Below are the code and all the weights of a small trained network. Each question names an input and a target symbol and asks about switching units off, where a switched-off unit gives its printed mean instead of its output.

import numpy as np


def w(rows, s, z=0):
    codes = np.array(rows[::2]) - 128.0
    scale = np.full(codes.shape[1], s)
    scale[-1] = z or s
    return codes * scale


def norm(h):
    return h / np.sqrt((h * h).mean(-1, keepdims=True) + 1e-5)


def softmax(a):
    e = np.exp(a - a.max(-1, keepdims=True))
    return e / e.sum(-1, keepdims=True)


def log_softmax(a):
    a = a - a.max(-1, keepdims=True)
    return a - np.log(np.exp(a).sum(-1, keepdims=True))


def net(x, mask):
    ids = ['ΛΞβσφψ'.index(c) for c in x.split()]
    T = len(ids)
    res = E[ids] + P[:T]
    u = 0
    for l in range(2):
        r = norm(res)
        for j in range(3):
            rows = slice(3 * j, 3 * j + 3)
            q, k, v = (r @ M[l][rows].T for M in (Q, K, V))
            z = softmax(np.where(np.tri(T) > 0, q @ k.T / 3**0.5, -1e9)) @ v
            o = O[l][rows]
            res = res + np.where(mask[u + j], z, o[:, -1]) @ o[:, :-1]
        u += 3
    return log_softmax(norm(res)[-1] @ U[:, :-1].T + U[:, -1])


Q, K, V, O = {}, {}, {}, {}
E = w([
[123,137,80,187,99,153,66,138],'Λ',
[150,127,212,82,121,142,85,126],'Ξ',
[119,178,171,133,114,186,79,135],'β',
[63,90,93,90,1,180,253,82],'σ',
[98,152,169,119,130,120,86,194],'φ',
[168,126,118,151,188,178,104,95],'ψ',
],0.0094)
P = w([
[46,71,138,18,147,145,58,73],'0',
[53,59,123,108,175,157,93,125],'1',
[110,165,117,136,119,43,97,69],'2',
[86,62,151,174,124,136,108,130],'3',
[140,170,149,182,178,79,164,101],'4',
[179,184,86,116,106,77,81,114],'5',
[183,66,152,190,102,151,142,185],'6',
[182,191,109,149,166,128,178,150],'7',
[254,135,112,135,79,75,106,158],'8',
[199,172,119,127,93,251,207,216],'9',
],0.0088)
Q[0] = w([
[109,54,96,102,160,44,119,111],'0.h0',
[78,40,131,119,94,163,195,131],'0.h0',
[112,189,142,154,115,40,229,63],'0.h0',
[169,25,115,106,83,98,65,154],'0.h1',
[177,197,136,141,92,125,93,104],'0.h1',
[117,118,110,118,160,6,163,77],'0.h1',
[145,188,132,122,165,111,90,121],'0.h2',
[46,122,94,120,177,169,163,125],'0.h2',
[116,150,86,93,110,76,149,68],'0.h2',
],0.012)
K[0] = w([
[63,163,116,82,195,179,84,136],'0.h0',
[76,121,86,64,103,95,121,65],'0.h0',
[39,16,168,177,129,164,143,112],'0.h0',
[113,238,71,80,175,158,151,125],'0.h1',
[183,135,155,197,164,157,234,204],'0.h1',
[12,106,173,161,173,169,103,86],'0.h1',
[152,95,158,172,130,162,190,149],'0.h2',
[109,60,179,100,109,103,83,63],'0.h2',
[78,140,137,127,197,137,129,127],'0.h2',
],0.011)
V[0] = w([
[7,188,74,190,81,119,118,185],'0.h0',
[142,205,143,125,65,209,226,78],'0.h0',
[133,212,189,186,225,208,81,186],'0.h0',
[126,160,97,129,157,210,87,69],'0.h1',
[129,83,164,119,229,38,140,229],'0.h1',
[46,144,223,74,2,125,94,155],'0.h1',
[137,54,136,122,74,115,186,44],'0.h2',
[187,93,121,184,81,84,41,106],'0.h2',
[111,94,173,85,110,136,127,73],'0.h2',
],0.0059)
O[0] = w([
[152,118,80,10,142,198,125,143,141],'0.h0',
[167,154,100,121,68,65,195,104,59],'0.h0',
[99,62,166,136,2,222,171,82,251],'0.h0',
[50,120,167,131,99,157,171,67,202],'0.h1',
[118,51,142,200,185,199,56,197,82],'0.h1',
[194,85,117,104,29,148,87,38,252],'0.h1',
[117,102,166,178,55,49,131,147,39],'0.h2',
[137,206,152,144,152,117,86,38,174],'0.h2',
[117,116,90,190,95,90,142,92,161],'0.h2',
],0.0068,0.0041)
Q[1] = w([
[145,145,178,189,18,206,75,134],'1.h0',
[117,186,127,132,100,87,248,94],'1.h0',
[159,107,195,80,162,205,59,122],'1.h0',
[104,177,138,177,106,156,100,154],'1.h1',
[119,96,171,94,113,177,195,134],'1.h1',
[46,117,161,164,122,251,122,127],'1.h1',
[111,145,152,135,168,164,88,101],'1.h2',
[32,1,134,129,201,131,69,144],'1.h2',
[161,188,145,96,131,91,103,130],'1.h2',
],0.0095)
K[1] = w([
[185,153,136,160,102,166,155,154],'1.h0',
[64,100,94,102,83,93,253,116],'1.h0',
[211,184,169,93,165,105,69,172],'1.h0',
[159,91,147,125,152,136,159,149],'1.h1',
[114,130,74,141,108,176,163,147],'1.h1',
[202,141,102,160,104,154,186,166],'1.h1',
[134,107,114,155,118,138,97,135],'1.h2',
[75,129,133,118,125,91,78,87],'1.h2',
[125,104,56,159,89,134,202,136],'1.h2',
],0.011)
V[1] = w([
[81,54,68,123,132,157,207,149],'1.h0',
[105,186,108,131,127,116,177,176],'1.h0',
[98,128,78,150,144,142,131,79],'1.h0',
[168,168,76,142,107,120,204,168],'1.h1',
[104,139,72,167,91,133,120,133],'1.h1',
[171,117,70,142,179,163,168,93],'1.h1',
[89,100,2,92,102,53,196,113],'1.h2',
[92,94,215,74,146,75,121,144],'1.h2',
[151,138,66,170,151,89,111,127],'1.h2',
],0.0079)
O[1] = w([
[217,137,191,120,58,235,157,187,101],'1.h0',
[151,94,126,105,76,150,102,80,23],'1.h0',
[138,131,218,48,130,97,169,190,162],'1.h0',
[65,72,159,110,82,166,85,26,2],'1.h1',
[100,142,88,24,167,104,121,100,145],'1.h1',
[63,82,178,138,55,113,127,195,109],'1.h1',
[177,164,126,163,174,151,161,185,64],'1.h2',
[139,144,152,194,30,254,112,110,113],'1.h2',
[91,163,159,82,216,131,114,165,40],'1.h2',
],0.0064,0.0067)
U = w([
[88,70,95,85,32,136,199,53,116],'Λ',
[234,186,122,146,122,71,152,193,83],'Ξ',
[84,166,99,45,232,115,142,110,252],'β',
[161,72,120,143,156,206,39,168,153],'σ',
[138,133,113,255,117,45,48,83,3],'φ',
[27,126,205,201,140,133,189,177,134],'ψ',
],0.0087,0.0013)

Each question gives the input, a string of symbols that net reads in full, and the target symbol t.
The units are the heads (3 rows each of Q, K, V and O). Each row of codes is followed by its name. A weight is (code - 128) times the scale printed after its matrix; where a second scale follows, it is the last column's (O and U).
mask holds one flag per head, layer by layer. A switched-off head (its flag False) gives its mean, the last column of its rows in O, instead of its output. The means were averaged over made-up inputs and are rounded, as every weight is.
A unit's drop is (log p(t) with every unit on - log p(t) with that unit switched off) / (log p(t) with every unit on - log p(t) with every unit switched off).
The circuit of an input: a set's keep is (log p(t) with only the set's units on - log p(t) with every unit switched off) / (log p(t) with every unit on - log p(t) with every unit switched off). Starting from all 6 units, units are removed one at a time, each time the one whose removal leaves the highest keep (on an exact tie, the one counted first), for as long as the keep stays at least 0.8.
units of the circuit, in order: the units of the circuit, biggest drop first
unit that matters most: the unit with the biggest drop
which heads matter: for each layer, one digit per head in row order, 1 if its drop is at least 0.15 and else 0, layers parted by /
drop of u: that unit's drop, to one decimal
input Ξ Λ φ, target β: units of the circuit, in order -> 0.h0
input Λ Ξ ψ σ β, target Ξ: units of the circuit, in order -> 0.h0, 1.h0
input φ φ Λ β β σ ψ, target Ξ: which heads matter -> 000 / 000
input σ β β β β σ, target Ξ: which heads matter -> 100 / 001
input Ξ Λ φ β β Ξ φ β, target σ: which heads matter -> 010 / 000
input β β β σ Ξ, target Ξ: which heads matter -> 100 / 000
input Λ β β β ψ φ Ξ ψ Ξ Ξ, target φ: units of the circuit, in order -> 0.h0, 1.h0
input Λ Ξ ψ β β σ σ, target Ξ: which heads matter -> 100 / 000
input Ξ Ξ Λ σ β σ β, target Ξ: which heads matter -> 100 / 000
input ψ Λ σ σ ψ Λ, target ψ: which heads matter -> 010 / 000
input Ξ Λ Λ ψ, target β: which heads matter -> 000 / 000
input ψ β β Λ ψ, target β: which heads matter -> 101 / 000
input β β Λ Λ β φ Ξ β, target φ: which heads matter -> 000 / 000
input φ β Ξ φ Λ β ψ Λ, target ψ: which heads matter -> 110 / 000
input σ β Λ, target Λ: units of the circuit, in order -> 0.h0
input β σ Ξ, target Ξ: units of the circuit, in order -> 0.h0, 1.h2
input σ β ψ ψ β β Ξ β Ξ, target Λ: which heads matter -> 100 / 000
input β Ξ Λ Λ β Λ ψ β ψ ψ, target ψ: units of the circuit, in order -> 0.h1, 1.h1
input ψ φ β, target σ: which heads matter -> 110 / 000
input β σ ψ σ φ Λ Ξ β Ξ φ, target φ: units of the circuit, in order -> 0.h0, 1.h0
input σ β Λ β φ, target Λ: units of the circuit, in order -> 0.h0
input β σ φ, target Ξ: which heads matter -> 100 / 001
input β β σ β β φ β φ Λ, target σ: units of the circuit, in order -> 0.h1, 0.h2
input φ ψ ψ β Ξ ψ Ξ ψ, target φ: which heads matter -> 100 / 000
input β Λ β β φ Λ φ β β β, target Λ: drop of 0.h0 -> 0.2
input β Λ β β ψ, target Λ: drop of 0.h2 -> 0.0
input β φ β Λ Ξ Ξ σ β φ Ξ, target σ: unit that matters most -> 0.h1
input φ β φ φ σ ψ φ, target ψ: drop of 0.h1 -> 1.4
input β Ξ σ φ Λ Ξ, target β: drop of 0.h1 -> 0.1
